Below is a small trained network, with its code and all its weights. Each question gives an input and a target symbol and asks what happens when units are switched off, that is, made to give their printed mean instead of their output.

import numpy as np


def w(rows, s, z=0):
    codes = np.array(rows[::2]) - 128.0
    scale = np.full(codes.shape[1], s)
    scale[-1] = z or s
    return codes * scale


def norm(h):
    return h / np.sqrt((h * h).mean(-1, keepdims=True) + 1e-5)


def f(y):
    return y / 2 * (1 + np.tanh(0.7978845608 * (y + 0.044715 * y**3)))


def softmax(a):
    e = np.exp(a - a.max(-1, keepdims=True))
    return e / e.sum(-1, keepdims=True)


def log_softmax(a):
    a = a - a.max(-1, keepdims=True)
    return a - np.log(np.exp(a).sum(-1, keepdims=True))


def net(x, mask):
    ids = ['ΘΦαδημσ'.index(c) for c in x.split()]
    T = len(ids)
    res = E[ids] + P[:T]
    u = 0
    for l in range(2):
        q, k, v = (norm(res) @ M[l].T for M in (Q, K, V))
        z = softmax(np.where(np.tri(T) > 0, q @ k.T / 3**0.5, -1e9)) @ v
        res = res + np.where(mask[u], z, O[l][:, -1]) @ O[l][:, :-1]
        u += 1
        y = f(norm(res) @ A[l][:, :-1].T + A[l][:, -1])
        res = res + np.where(mask[u : u + 16], y, B[l][:, -1]) @ B[l][:, :-1]
        u += 16
    return log_softmax(norm(res)[-1] @ U[:, :-1].T + U[:, -1])


Q, K, V, O, A, B = {}, {}, {}, {}, {}, {}
E = w([
[156,63,84,117,59,142,88,118,80,149],'Θ',
[119,159,68,108,138,68,192,113,126,71],'Φ',
[70,127,131,103,161,115,62,117,191,144],'α',
[169,160,184,75,131,161,77,46,115,51],'δ',
[142,113,88,145,84,109,106,132,144,87],'η',
[164,113,62,159,212,139,115,93,158,182],'μ',
[87,2,158,91,196,146,110,145,121,59],'σ',
],0.0066)
P = w([
[99,117,39,205,1,214,138,190,127,50],'0',
[101,139,96,77,84,75,132,107,73,231],'1',
[148,135,58,207,102,145,99,149,149,102],'2',
[99,150,125,118,112,38,138,93,97,222],'3',
[154,168,87,215,119,126,119,148,155,115],'4',
[104,151,138,88,129,36,148,101,104,194],'5',
[175,167,97,154,151,149,136,175,158,107],'6',
[125,153,152,108,147,27,162,91,109,168],'7',
[179,186,127,155,165,142,139,186,160,97],'8',
[127,145,184,106,193,41,161,66,107,151],'9',
[193,191,154,152,188,152,173,184,168,106],'10',
[150,133,212,117,185,33,172,38,85,107],'11',
],0.0037)
Q[0] = w([
[112,140,105,170,118,182,146,217,159,134],'0.h1',
[113,135,170,78,143,64,128,78,148,196],'0.h1',
[102,57,141,69,184,1,132,57,100,122],'0.h1',
],0.0072)
K[0] = w([
[69,127,18,159,83,115,99,171,132,188],'0.h1',
[133,146,189,90,208,129,93,123,181,100],'0.h1',
[139,109,254,112,216,149,187,139,109,44],'0.h1',
],0.0058)
V[0] = w([
[34,11,195,145,137,100,158,170,108,138],'0.h1',
[109,167,220,105,42,161,48,68,78,130],'0.h1',
[18,252,97,101,147,119,55,210,195,182],'0.h1',
],0.0026)
O[0] = w([
[59,131,171,80,212,70,3,130,73,49,18],'0.h1',
[80,103,211,101,156,54,203,126,243,126,254],'0.h1',
[107,165,183,54,36,193,95,158,127,150,60],'0.h1',
],0.0042,0.0025)
A[0] = w([
[78,143,239,32,88,143,81,101,174,203,88],'0.n1',
[69,54,137,73,125,79,90,139,50,94,199],'0.n2',
[145,137,88,170,122,130,202,85,145,73,136],'0.n3',
[118,177,148,96,48,212,107,101,10,101,83],'0.n4',
[137,106,127,179,226,156,123,133,198,83,153],'0.n5',
[145,111,145,112,135,94,154,44,107,153,44],'0.n6',
[112,156,36,97,151,97,187,116,43,193,138],'0.n7',
[197,167,142,167,135,144,121,124,102,82,82],'0.n8',
[163,102,103,142,199,111,122,100,41,100,113],'0.n9',
[157,127,89,153,71,82,142,102,104,113,160],'0.n10',
[105,97,105,242,153,149,71,144,91,84,111],'0.n11',
[94,120,220,107,96,116,89,140,137,253,7],'0.n12',
[170,164,94,127,53,128,175,133,176,71,176],'0.n13',
[51,125,65,163,199,95,170,113,224,160,138],'0.n14',
[133,54,101,104,165,150,77,134,44,96,89],'0.n15',
[82,108,175,177,100,111,114,100,160,79,101],'0.n16',
],0.0039,0.0013)
B[0] = w([
[214,94,154,149,192,97,123,112,154,149,207],'0.n1',
[166,207,103,236,145,162,124,128,168,218,150],'0.n2',
[138,162,170,88,111,148,84,158,112,182,243],'0.n3',
[36,39,84,245,89,80,159,116,117,100,113],'0.n4',
[65,78,85,174,69,176,112,146,56,151,215],'0.n5',
[134,77,149,123,154,84,175,167,124,84,187],'0.n6',
[130,229,255,163,123,186,93,154,131,111,162],'0.n7',
[91,90,137,111,124,113,113,163,204,141,158],'0.n8',
[45,163,194,109,134,104,76,150,224,194,150],'0.n9',
[86,94,187,143,214,178,111,117,165,193,188],'0.n10',
[155,167,128,5,79,134,167,153,164,140,131],'0.n11',
[164,166,183,55,146,193,90,184,122,168,126],'0.n12',
[136,167,132,152,159,175,39,133,137,167,252],'0.n13',
[189,71,120,120,4,164,132,96,61,65,246],'0.n14',
[177,210,155,124,80,112,94,102,156,159,122],'0.n15',
[166,161,144,123,137,173,174,168,137,159,161],'0.n16',
],0.0032,0.0026)
Q[1] = w([
[93,2,101,159,231,120,136,139,117,141],'1.h1',
[135,47,194,164,197,83,61,38,179,140],'1.h1',
[104,58,99,64,78,117,117,154,114,189],'1.h1',
],0.0055)
K[1] = w([
[105,71,84,160,211,142,75,115,133,140],'1.h1',
[135,2,140,131,179,113,139,173,134,138],'1.h1',
[160,91,114,132,75,190,17,146,121,146],'1.h1',
],0.0057)
V[1] = w([
[52,24,135,185,141,90,210,165,117,224],'1.h1',
[180,94,199,149,161,4,227,117,118,125],'1.h1',
[113,169,99,144,56,83,89,123,30,229],'1.h1',
],0.0023)
O[1] = w([
[139,230,162,146,149,129,107,150,138,158,10],'1.h1',
[120,77,115,99,144,128,93,189,134,173,156],'1.h1',
[119,42,254,124,146,96,165,224,161,87,2],'1.h1',
],0.0049,0.00094)
A[1] = w([
[120,182,126,79,147,95,103,131,105,202,9],'1.n1',
[26,116,82,143,222,63,91,150,52,173,35],'1.n2',
[110,118,254,121,171,85,133,91,167,126,172],'1.n3',
[142,171,117,177,82,122,125,86,135,187,166],'1.n4',
[179,235,82,136,209,184,134,132,181,134,135],'1.n5',
[211,119,127,93,138,152,65,86,178,173,184],'1.n6',
[174,39,147,84,103,48,252,60,109,145,31],'1.n7',
[65,149,65,171,88,152,75,162,172,136,162],'1.n8',
[133,120,75,177,139,114,177,129,94,154,70],'1.n9',
[113,161,74,156,56,142,158,109,104,73,120],'1.n10',
[143,140,115,66,128,111,131,89,129,85,185],'1.n11',
[146,147,78,73,170,69,106,136,98,193,131],'1.n12',
[106,160,112,107,182,117,96,72,183,62,204],'1.n13',
[215,179,157,194,108,106,145,191,104,115,64],'1.n14',
[99,133,104,135,182,71,106,125,107,129,41],'1.n15',
[68,181,194,105,154,158,116,101,141,126,106],'1.n16',
],0.0048,0.0012)
B[1] = w([
[103,57,63,108,81,123,90,113,182,41,125],'1.n1',
[38,200,131,210,156,20,27,172,147,84,131],'1.n2',
[170,83,10,139,68,200,158,71,95,96,220],'1.n3',
[91,128,55,104,175,164,109,168,112,64,168],'1.n4',
[94,87,246,152,173,170,101,244,213,132,189],'1.n5',
[56,172,198,127,176,59,158,192,130,95,255],'1.n6',
[253,215,171,113,172,79,228,94,185,171,243],'1.n7',
[200,126,129,116,156,164,214,122,113,119,167],'1.n8',
[96,45,122,41,56,86,119,78,145,89,126],'1.n9',
[173,17,106,176,115,169,81,131,154,68,158],'1.n10',
[118,111,88,193,118,148,122,165,104,197,171],'1.n11',
[150,109,24,230,49,150,142,59,85,57,143],'1.n12',
[143,143,102,130,122,123,146,189,119,209,205],'1.n13',
[96,173,172,85,202,118,80,199,187,151,129],'1.n14',
[109,155,178,162,102,68,124,122,137,129,123],'1.n15',
[107,70,103,69,144,85,160,139,117,118,142],'1.n16',
],0.0033,0.005)
U = w([
[207,177,127,134,139,85,212,48,143,159,229],'Θ',
[117,135,171,169,41,146,94,117,40,223,37],'Φ',
[173,68,45,172,89,241,110,105,110,45,181],'α',
[49,162,135,72,78,142,182,122,41,70,39],'δ',
[114,176,205,141,211,163,103,218,168,135,98],'η',
[105,64,128,4,81,102,57,75,153,123,1],'μ',
[71,174,72,207,133,39,55,101,103,90,246],'σ',
],0.0042,0.00094)

Each question gives the input, a string of symbols that net reads in full, and the target symbol t.
The units are the heads (3 rows each of Q, K, V and O) and the neurons (one row each of A and B). Each row of codes is followed by its name. A weight is (code - 128) times the scale printed after its matrix; where a second scale follows, it is the last column's (O, A, B and U).
mask holds one flag per unit, layer by layer, with each layer's heads first. A switched-off unit (its flag False) gives its mean, the last column of its rows in O or B, instead of its output. The means were averaged over made-up inputs and are rounded, as every weight is.
A unit's drop is (log p(t) with every unit on - log p(t) with that unit switched off) / (log p(t) with every unit on - log p(t) with every unit switched off).
The circuit of an input: a set's keep is (log p(t) with only the set's units on - log p(t) with every unit switched off) / (log p(t) with every unit on - log p(t) with every unit switched off). Starting from the 12 units with the biggest drops (on a tie, the unit counted first), units are removed one at a time, each time the one whose removal leaves the highest keep (on an exact tie, the one counted first), for as long as the keep stays at least 0.8.
units of the circuit, in order: the units of the circuit, biggest drop first
most important unit: the unit with the biggest drop
top k neurons: the k neurons with the biggest drops, biggest first
top k neurons in layer l: the k neurons of layer l with the biggest drops, biggest first
drop when u is switched off: that unit's drop, to one decimal
input δ α δ Θ, target Θ: units of the circuit, in order -> [1.n7 0.h1]
input δ δ σ Φ, target σ: units of the circuit, in order -> [0.h1 1.n2]
input δ η Φ α δ η α Θ Φ, target η: top 4 neurons in layer 0 -> [0.n7 0.n13 0.n3 0.n4]
input δ Φ η α, target Θ: most important unit -> 0.n14
input δ δ δ δ δ η Φ, target α: top 2 neurons -> [0.n14 1.n10]
input Φ α α η, target α: top 4 neurons -> [0.n4 1.n7 1.n6 1.n4]
input σ α σ α δ, target α: top 2 neurons in layer 0 -> [0.n4 0.n15]
input η δ Θ δ δ δ σ α Θ η, target σ: units of the circuit, in order -> [1.h1 0.h1 1.n7]
input σ σ σ μ α, target α: top 3 neurons in layer 1 -> [1.n7 1.n10 1.n8]
input Θ α α η η η α α, target μ: top 4 neurons -> [0.n12 1.n7 1.n3 1.n1]
input Φ δ δ Φ α Θ α σ Θ, target η: top 2 neurons in layer 1 -> [1.n3 1.n6]
input δ δ Φ η δ Θ Θ σ μ, target α: top 4 neurons in layer 0 -> [0.n5 0.n14 0.n1 0.n13]
input α α Φ Θ δ, target α: top 2 neurons in layer 1 -> [1.n7 1.n3]
input δ Θ δ δ σ δ Φ, target α: most important unit -> 1.h1
input δ δ η η δ δ δ Θ δ α σ, target α: top 3 neurons in layer 0 -> [0.n5 0.n10 0.n13]
input α α δ δ σ μ, target σ: top 2 neurons in layer 0 -> [0.n9 0.n7]
input Φ δ α δ Θ δ μ Φ σ, target α: top 2 neurons in layer 0 -> [0.n5 0.n1]
input μ Θ Φ Φ, target δ: top 2 neurons in layer 0 -> [0.n7 0.n10]
input Φ Θ α α σ η Φ, target η: top 2 neurons in layer 0 -> [0.n13 0.n7]
input Φ η δ μ Φ σ δ δ Θ Θ η, target η: most important unit -> 0.n13
input η Φ η δ Φ μ α δ μ δ η, target η: top 2 neurons in layer 0 -> [0.n13 0.n14]
input Θ Φ σ Φ μ δ α Θ α δ σ Θ, target σ: top 3 neurons in layer 0 -> [0.n2 0.n14 0.n9]
input δ Φ α, target α: drop when 0.n11 is switched off -> 0.0
input Θ δ η σ α Θ α δ η δ Θ, target η: drop when 1.n14 is switched off -> 0.0
input Φ η σ Θ Φ α, target σ: drop when 1.n2 is switched off -> 0.1
input δ Φ μ Θ σ Θ η Θ η η α Φ, target σ: drop when 0.h1 is switched off -> 1.3
input δ α α Φ δ δ α σ Φ α η σ, target σ: top neuron -> [1.n2]
